126,194,203
126,165,178
179,137,159
117,167,134
->
126,165,178
179,137,159

115,70,192,124,134
157,123,137,138,139
176,133,129,113,176
->
157,123,137
176,133,129

151,138,137,101,141
103,132,102,135,137
162,147,168,87,131
138,185,164,124,158
->
103,132,102
162,147,168

95,98,76
146,155,105
117,88,61
->
146,155,105
117,88,61

109,189,89,118,68
122,94,139,120,188
96,189,76,111,53
100,187,88,111,74
->
122,94,139
96,189,76

68,134,147
137,155,140
163,171,133
->
137,155,140
163,171,133

167,138,160,133,92
167,111,86,129,75
134,113,90,111,122
164,171,188,163,95
187,119,135,118,85
->
167,111,86
134,113,90

107,133,191
171,115,186
153,129,109
79,119,81
68,184,178
->
171,115,186
153,129,109

148,119,124,136,150
168,143,136,117,130
151,179,150,94,183
120,157,131,143,147
105,158,160,127,126
->
168,143,136
151,179,150
---
104,122,103,128,190,97,144,154,159,116,149,113,142
175,124,165,77,63,103,101,133,163,139,117,108,132
71,176,87,91,108,157,77,147,131,157,122,169,156
->
142,113,149,116,159,154,144,97,190,128,103,122,104
132,108,117,139,163,133,101,103,63,77,165,124,175
156,169,122,157,131,147,77,157,108,91,87,176,71

136,148,142,73,122,114,113,107,156,110,111,175,176
84,98,113,91,139,135,145,117,84,155,146,131,74
75,111,75,69,133,150,93,73,122,67,57,85,113
135,182,135,90,141,129,102,140,90,112,103,151,99
->
176,175,111,110,156,107,113,114,122,73,142,148,136
74,131,146,155,84,117,145,135,139,91,113,98,84
113,85,57,67,122,73,93,150,133,69,75,111,75
99,151,103,112,90,140,102,129,141,90,135,182,135

114,101,92,70,123,115,73
85,115,92,119,123,145,124
88,109,92,78,104,146,126
128,161,92,109,176,177,144
153,115,92,80,138,138,125
97,129,92,72,133,130,167
94,112,92,71,139,104,121
152,103,92,122,168,132,108
163,151,92,87,138,149,63
->
73,115,123,70,92,101,114
124,145,123,119,92,115,85
126,146,104,78,92,109,88
144,177,176,109,92,161,128
125,138,138,80,92,115,153
167,130,133,72,92,129,97
121,104,139,71,92,112,94
108,132,168,122,92,103,152
63,149,138,87,92,151,163

127,121,134,183,131,130
129,124,138,85,129,129
128,128,127,130,127,128
130,173,135,122,131,130
127,126,129,137,104,125
129,127,126,125,133,128
130,82,134,130,129,128
127,124,127,128,133,127
128,128,124,90,133,128
127,128,127,127,127,127
127,119,185,129,128,129
128,126,126,88,134,128
->
130,131,183,134,121,127
129,129,85,138,124,129
128,127,130,127,128,128
130,131,122,135,173,130
125,104,137,129,126,127
128,133,125,126,127,129
128,129,130,134,82,130
127,133,128,127,124,127
128,133,90,124,128,128
127,127,127,127,128,127
129,128,129,185,119,127
128,134,88,126,126,128

154,140,119,128,125,75,97,88,111,136,63,114,102,72,166,102
114,110,152,120,165,170,109,88,136,188,161,168,164,177,102,120
179,121,100,120,142,86,81,63,118,144,79,106,91,140,109,128
->
102,166,72,102,114,63,136,111,88,97,75,125,128,119,140,154
120,102,177,164,168,161,188,136,88,109,170,165,120,152,110,114
128,109,140,91,106,79,144,118,63,81,86,142,120,100,121,179

105,89,107,88,103,90,137,127,137
103,149,111,96,135,149,90,137,97
91,87,121,117,79,86,159,166,125
103,108,127,133,85,107,143,122,131
89,97,131,141,64,96,133,146,99
133,119,129,131,191,118,119,94,131
120,148,135,140,72,147,95,95,141
127,102,97,87,129,98,145,96,95
95,105,107,97,110,104,145,138,100
->
137,127,137,90,103,88,107,89,105
97,137,90,149,135,96,111,149,103
125,166,159,86,79,117,121,87,91
131,122,143,107,85,133,127,108,103
99,146,133,96,64,141,131,97,89
131,94,119,118,191,131,129,119,133
141,95,95,147,72,140,135,148,120
95,96,145,98,129,87,97,102,127
100,138,145,104,110,97,107,105,95
---
115,118,137,130,113,182,138,109,128,68,130,129
137,116,126,134,190,123,145,165,166,132,117,145
95,138,124,174,93,128,122,84,114,134,130,96
141,92,154,127,102,105,121,89,97,156,129,113
146,145,118,184,158,110,116,98,100,102,126,149
99,149,126,187,109,124,122,80,108,120,122,111
->
99,149,126,187,109,124,122,80,108,120,122,111
146,145,118,184,158,110,116,98,100,102,126,149
95,138,124,174,93,128,122,84,114,134,130,96
115,118,137,130,113,182,138,109,128,68,130,129
137,116,126,134,190,123,145,165,166,132,117,145
141,92,154,127,102,105,121,89,97,156,129,113

135,55,63,101,162,196,175,96,134,188,157
96,134,188,157,108,106,99,146,189,184,127
55,63,101,162,196,175,96,134,188,157,108
->
96,134,188,157,108,106,99,146,189,184,127
55,63,101,162,196,175,96,134,188,157,108
135,55,63,101,162,196,175,96,134,188,157

128,111,148,119,158,145,115,105,124,85,96,98
143,145,150,142,126,148,170,130,98,124,157,122
88,114,84,119,144,83,120,150,118,146,139,161
80,130,95,119,146,111,123,68,114,63,97,82
87,127,89,82,139,107,90,124,147,141,136,164
120,135,107,149,124,106,119,90,174,101,77,85
->
143,145,150,142,126,148,170,130,98,124,157,122
120,135,107,149,124,106,119,90,174,101,77,85
80,130,95,119,146,111,123,68,114,63,97,82
87,127,89,82,139,107,90,124,147,141,136,164
88,114,84,119,144,83,120,150,118,146,139,161
128,111,148,119,158,145,115,105,124,85,96,98

122,123,126,130,134,123,135,132,132,131,127,132
81,106,116,107,102,157,99,157,119,63,72,145
139,119,107,123,97,89,162,119,139,76,162,111
83,170,103,80,114,108,132,99,85,147,140,143
85,155,121,163,168,156,123,168,117,97,187,105
->
83,170,103,80,114,108,132,99,85,147,140,143
85,155,121,163,168,156,123,168,117,97,187,105
122,123,126,130,134,123,135,132,132,131,127,132
139,119,107,123,97,89,162,119,139,76,162,111
81,106,116,107,102,157,99,157,119,63,72,145

128,116,150,73,116,143,128,131,141,160,139,128,130,67
149,158,122,92,139,139,103,119,125,135,161,154,149,72
147,99,127,108,120,143,149,127,128,151,102,144,125,104
->
149,158,122,92,139,139,103,119,125,135,161,154,149,72
128,116,150,73,116,143,128,131,141,160,139,128,130,67
147,99,127,108,120,143,149,127,128,151,102,144,125,104

143,111,111,70,163,54,101,148,176,120
95,120,109,62,130,125,161,172,181,136
100,108,113,63,107,98,143,172,160,132
->
95,120,109,62,130,125,161,172,181,136
143,111,111,70,163,54,101,148,176,120
100,108,113,63,107,98,143,172,160,132
